Below are the code and all the weights of a small trained network. Each question names an input and a class and asks about switching units off, where a switched-off unit gives its printed mean instead of its output.

import numpy as np


def w(rows, s, z=0):
    codes = np.array(rows[::2]) - 128.0
    scale = np.full(codes.shape[1], s)
    scale[-1] = z or s
    return codes * scale


def norm(h):
    return h / np.sqrt((h * h).mean(-1, keepdims=True) + 1e-5)


def f(y):
    return np.maximum(y, 0)


def log_softmax(a):
    a = a - a.max(-1, keepdims=True)
    return a - np.log(np.exp(a).sum(-1, keepdims=True))


def net(x, mask):
    res = np.array(x, float).reshape(1, 5) / 4 @ E
    u = 0
    for l in range(3):
        y = f(norm(res) @ A[l][:, :-1].T + A[l][:, -1])
        res = res + np.where(mask[u : u + 8], y, B[l][:, -1]) @ B[l][:, :-1]
        u += 8
    return log_softmax(norm(res)[-1] @ U[:, :-1].T + U[:, -1])


A, B = {}, {}
E = w([
[102,231,155,59,142],'x0',
[82,139,247,229,117],'x1',
[173,77,222,144,105],'x2',
[73,68,108,105,67],'x3',
[44,165,190,53,220],'x4',
],0.0013)
A[0] = w([
[54,65,147,190,62,142],'L0N0',
[26,71,54,157,93,11],'L0N1',
[229,246,127,186,121,28],'L0N2',
[129,87,107,223,201,106],'L0N3',
[142,222,205,106,3,159],'L0N4',
[204,46,83,65,134,1],'L0N5',
[207,229,160,165,139,77],'L0N6',
[125,90,224,106,40,56],'L0N7',
],0.004,0.002)
B[0] = w([
[181,161,180,171,111,251],'L0N0',
[170,208,197,99,51,187],'L0N1',
[84,37,96,133,178,198],'L0N2',
[129,68,168,145,66,198],'L0N3',
[147,152,80,161,253,235],'L0N4',
[205,85,115,86,103,189],'L0N5',
[72,56,88,140,131,203],'L0N6',
[158,160,116,204,215,195],'L0N7',
],0.0048,0.0021)
A[1] = w([
[222,84,99,58,98,2],'L1N0',
[150,225,3,72,85,29],'L1N1',
[104,150,229,111,212,43],'L1N2',
[93,102,216,87,159,67],'L1N3',
[190,90,132,66,59,141],'L1N4',
[99,247,94,83,171,138],'L1N5',
[119,53,123,171,141,213],'L1N6',
[179,119,135,117,165,74],'L1N7',
],0.0042,0.0015)
B[1] = w([
[209,169,60,85,198,215],'L1N0',
[136,80,203,78,151,220],'L1N1',
[96,163,4,172,101,231],'L1N2',
[54,174,77,129,52,176],'L1N3',
[143,169,95,117,185,231],'L1N4',
[109,63,218,97,62,244],'L1N5',
[147,96,150,105,116,254],'L1N6',
[100,156,80,131,111,164],'L1N7',
],0.0042,0.0022)
A[2] = w([
[75,77,71,145,129,92],'L2N0',
[166,254,162,125,28,4],'L2N1',
[200,154,89,190,170,138],'L2N2',
[140,100,134,171,79,93],'L2N3',
[189,190,87,96,179,88],'L2N4',
[64,212,93,104,110,116],'L2N5',
[139,108,88,77,113,113],'L2N6',
[57,167,111,128,69,70],'L2N7',
],0.0051,0.0026)
B[2] = w([
[137,75,139,87,116,174],'L2N0',
[123,254,161,102,45,168],'L2N1',
[64,178,137,93,145,252],'L2N2',
[153,111,170,126,133,169],'L2N3',
[176,140,82,160,91,206],'L2N4',
[125,100,82,146,59,186],'L2N5',
[166,185,174,129,136,182],'L2N6',
[106,117,39,127,61,168],'L2N7',
],0.0056,0.0029)
U = w([
[173,110,254,219,106,123],'0',
[243,178,59,72,144,254],'1',
[100,103,234,3,91,70],'2',
[142,250,196,140,28,63],'3',
[141,31,143,142,136,70],'4',
[73,61,72,123,210,75],'5',
[83,228,109,234,200,77],'6',
[31,133,46,123,25,225],'7',
],0.011,0.0021)

Each question gives the input, the list of numbers given to net, and the class t.
The units are the neurons (one row each of A and B). Each row of codes is followed by its name. A weight is (code - 128) times the scale printed after its matrix; where a second scale follows, it is the last column's (A, B and U).
mask holds one flag per neuron, layer by layer. A switched-off neuron (its flag False) gives its mean, the last column of its row in B, instead of its output. The means were averaged over made-up inputs and are rounded, as every weight is.
A unit's drop is (log p(t) with every unit on - log p(t) with that unit switched off) / (log p(t) with every unit on - log p(t) with every unit switched off).
The circuit of an input: a set's keep is (log p(t) with only the set's units on - log p(t) with every unit switched off) / (log p(t) with every unit on - log p(t) with every unit switched off). Starting from the 12 units with the biggest drops (on a tie, the unit counted first), units are removed one at a time, each time the one whose removal leaves the highest keep (on an exact tie, the one counted first), for as long as the keep stays at least 0.8.
units of the circuit, in order: the units of the circuit, biggest drop first
most important unit: the unit with the biggest drop
top k neurons: the k neurons with the biggest drops, biggest first
k most important neurons of layer l: the k neurons of layer l with the biggest drops, biggest first
input [0,7,4,-1,-4], class 6: units of the circuit, in order : (L0N4; L2N2)
input [-5,6,8,-4,4], class 6: top 3 neurons : (L0N7; L1N5; L1N2)
input [5,-1,-4,-3,5], class 7: units of the circuit, in order : (L1N2; L2N5)
input [-7,4,-5,4,4], class 3: units of the circuit, in order : (L0N1)
input [7,0,6,7,3], class 6: units of the circuit, in order : (L0N7; L0N4)
input [-1,-1,6,-1,-2], class 6: units of the circuit, in order : (L0N7; L2N2)
input [-7,-3,7,-1,3], class 1: units of the circuit, in order : (L1N5; L2N2)
input [-3,-1,3,8,-6], class 3: top 2 neurons : (L0N0; L0N1)
input [4,-8,7,4,8], class 7: units of the circuit, in order : (L1N3; L1N2)
input [2,-7,7,-4,7], class 7: units of the circuit, in order : (L1N3; L1N2; L2N5)
input [-3,-3,3,6,2], class 1: units of the circuit, in order : (L0N5; L1N0)
input [-5,7,-7,-1,4], class 3: units of the circuit, in order : (L0N2; L0N4)
input [-3,8,5,-8,3], class 6: 3 most important neurons of layer 1 : (L1N5; L1N2; L1N1)
input [8,-2,-6,-5,4], class 2: most important unit : L1N5
input [-1,6,2,-3,1], class 6: top 2 neurons : (L1N5; L0N4)
input [8,6,-8,2,-3], class 5: top 2 neurons : (L0N4; L0N1)
input [-3,-7,-4,7,7], class 2: top 4 neurons : (L1N1; L1N5; L0N3; L1N2)
input [5,-3,-8,4,-6], class 2: top 2 neurons : (L1N1; L1N5)
input [7,-3,-1,3,8], class 7: 2 most important neurons of layer 1 : (L1N2; L1N3)
input [-8,-1,2,1,0], class 0: units of the circuit, in order : (L0N0)
input [-3,5,-4,4,2], class 3: top 2 neurons : (L2N1; L0N1)
